Below is a small trained network, with its code and all its weights. Each question gives an input and a target symbol and asks what happens when units are switched off, that is, made to give their printed mean instead of their output.

import numpy as np


def w(rows, s, z=0):
    codes = np.array(rows[::2]) - 128.0
    scale = np.full(codes.shape[1], s)
    scale[-1] = z or s
    return codes * scale


def f(y):
    return np.maximum(y, 0)


def softmax(a):
    e = np.exp(a - a.max(-1, keepdims=True))
    return e / e.sum(-1, keepdims=True)


def log_softmax(a):
    a = a - a.max(-1, keepdims=True)
    return a - np.log(np.exp(a).sum(-1, keepdims=True))


def net(x, mask):
    ids = ['αδζηλμξστψ'.index(c) for c in x.split()]
    T = len(ids)
    res = E[ids] + P[:T]
    r = res
    for j in range(2):
        rows = slice(2 * j, 2 * j + 2)
        q, k, v = (r @ M[0][rows].T for M in (Q, K, V))
        z = softmax(np.where(np.tri(T) > 0, q @ k.T / 2**0.5, -1e9)) @ v
        o = O[0][rows]
        res = res + np.where(mask[j], z, o[:, -1]) @ o[:, :-1]
    y = f(res @ A[0][:, :-1].T + A[0][:, -1])
    res = res + np.where(mask[2:6], y, B[0][:, -1]) @ B[0][:, :-1]
    return log_softmax(res[-1] @ U[:, :-1].T + U[:, -1])


Q, K, V, O, A, B = {}, {}, {}, {}, {}, {}
E = w([
[176,131,149,155,67,146],'α',
[180,143,99,192,98,196],'δ',
[217,164,51,132,185,177],'ζ',
[59,135,87,108,146,119],'η',
[219,152,94,72,171,112],'λ',
[149,52,106,154,57,16],'μ',
[112,199,141,96,176,251],'ξ',
[107,79,92,150,109,86],'σ',
[241,69,98,146,76,25],'τ',
[187,133,150,102,94,107],'ψ',
],0.02)
P = w([
[155,253,46,89,64,67],'0',
[161,108,131,53,50,140],'1',
[164,61,152,67,119,180],'2',
[151,97,156,84,91,173],'3',
[163,60,194,137,217,117],'4',
[135,144,178,157,182,62],'5',
[132,131,154,132,167,117],'6',
[120,193,132,169,169,55],'7',
[118,140,112,132,153,135],'8',
[116,125,148,134,152,124],'9',
[112,66,117,42,27,163],'10',
[114,121,142,141,156,134],'11',
[116,124,138,150,155,143],'12',
[132,74,162,167,171,149],'13',
],0.011)
Q[0] = w([
[117,195,31,31,5,168],'h1',
[137,218,77,208,107,10],'h1',
[110,238,53,26,9,179],'h2',
[156,104,14,182,70,20],'h2',
],0.017)
K[0] = w([
[119,232,219,255,223,29],'h1',
[136,43,200,163,214,140],'h1',
[119,241,213,242,215,40],'h2',
[138,10,169,212,226,91],'h2',
],0.017)
V[0] = w([
[85,81,68,172,151,105],'h1',
[88,122,95,72,198,148],'h1',
[165,102,26,224,124,194],'h2',
[85,142,125,252,79,216],'h2',
],0.021)
O[0] = w([
[167,64,147,179,220,163,76],'h1',
[155,63,60,117,36,231,100],'h1',
[163,49,36,159,250,210,189],'h2',
[152,224,53,226,153,116,5],'h2',
],0.011,0.017)
A[0] = w([
[5,96,131,189,121,119,88],'n1',
[19,153,89,123,136,144,25],'n2',
[77,74,95,102,144,118,253],'n3',
[13,121,110,119,155,127,100],'n4',
],0.019,0.0043)
B[0] = w([
[128,115,79,46,245,153,143],'n1',
[142,72,245,35,188,5,146],'n2',
[94,161,110,185,106,123,251],'n3',
[203,137,70,141,32,105,163],'n4',
],0.014,0.03)
U = w([
[199,186,113,115,85,123,91],'α',
[79,20,74,117,161,53,119],'δ',
[150,175,135,170,157,79,66],'ζ',
[244,82,155,95,116,131,54],'η',
[109,224,169,92,139,136,243],'λ',
[43,136,148,67,156,157,179],'μ',
[128,70,111,187,113,1,175],'ξ',
[207,65,171,117,170,121,68],'σ',
[79,94,181,60,210,129,1],'τ',
[98,222,126,142,142,75,252],'ψ',
],0.0088,0.0039)

Each question gives the input, a string of symbols that net reads in full, and the target symbol t.
The units are the heads (2 rows each of Q, K, V and O) and the neurons (one row each of A and B). Each row of codes is followed by its name. A weight is (code - 128) times the scale printed after its matrix; where a second scale follows, it is the last column's (O, A, B and U).
mask holds one flag per unit, heads first, then neurons. A switched-off unit (its flag False) gives its mean, the last column of its rows in O or B, instead of its output. The means were averaged over made-up inputs and are rounded, as every weight is.
A unit's drop is (log p(t) with every unit on - log p(t) with that unit switched off) / (log p(t) with every unit on - log p(t) with every unit switched off).
The circuit of an input: a set's keep is (log p(t) with only the set's units on - log p(t) with every unit switched off) / (log p(t) with every unit on - log p(t) with every unit switched off). Starting from all 6 units, units are removed one at a time, each time the one whose removal leaves the highest keep (on an exact tie, the one counted first), for as long as the keep stays at least 0.8.
circuit, biggest first: the units of the circuit, biggest drop first
most important unit: the unit with the biggest drop
top k neurons: the k neurons with the biggest drops, biggest first
which heads matter: for each layer, one digit per head in row order, 1 if its drop is at least 0.15 and else 0, layers parted by /
input ψ ζ σ δ δ, target δ: most important unit	h2
input μ α ζ ξ ζ η, target ξ: top 3 neurons	(n4; n3; n2)
input λ ζ σ, target ξ: circuit, biggest first	(n3; n4)
input λ λ ζ ψ δ ζ ψ ζ ξ η λ, target δ: top 2 neurons	(n3; n4)
input α ψ ζ δ ζ σ ζ μ ξ ψ ζ, target τ: which heads matter	10
input α ζ ζ λ λ ζ ζ λ, target μ: circuit, biggest first	(h2; h1; n3)
input η σ λ τ η δ, target μ: circuit, biggest first	(n4; h2)
input δ λ ξ α λ λ τ α, target μ: circuit, biggest first	(h2; n4; h1)
input ζ ζ σ δ α λ λ ξ λ τ ψ, target α: circuit, biggest first	(h1; h2)
input δ ψ λ α τ σ η ξ, target σ: circuit, biggest first	(n2; n3; h2)
input ζ τ ψ μ ζ δ η ξ ξ, target δ: top 2 neurons	(n2; n3)
input ζ μ σ λ μ ζ, target σ: top 2 neurons	(n3; n4)
input ζ η μ ξ ξ ξ ζ ζ ζ μ ψ δ σ ψ, target λ: circuit, biggest first	(h2; h1)
input λ ζ δ μ δ ψ ζ δ α η ξ, target α: most important unit	n4
input ξ λ ζ ψ ζ ζ λ λ ψ, target δ: top 2 neurons	(n4; n3)
input ξ τ ζ τ λ ζ λ λ ψ ψ μ δ λ α, target τ: circuit, biggest first	(h1; n4)
input α δ ψ τ τ η, target ξ: top 3 neurons	(n4; n2; n3)
input α η α ξ, target ξ: circuit, biggest first	(n4; h1; n2)
input α δ ζ λ δ λ ζ α ψ τ λ η μ ζ, target μ: circuit, biggest first	(h2; n4; h1)
input ζ τ ζ λ ζ η σ α μ η ζ, target ψ: most important unit	h1
input τ α ψ, target ξ: circuit, biggest first	(h1; n4; h2; n3)
input η ζ ξ ξ ζ η λ, target α: top 2 neurons	(n2; n1)
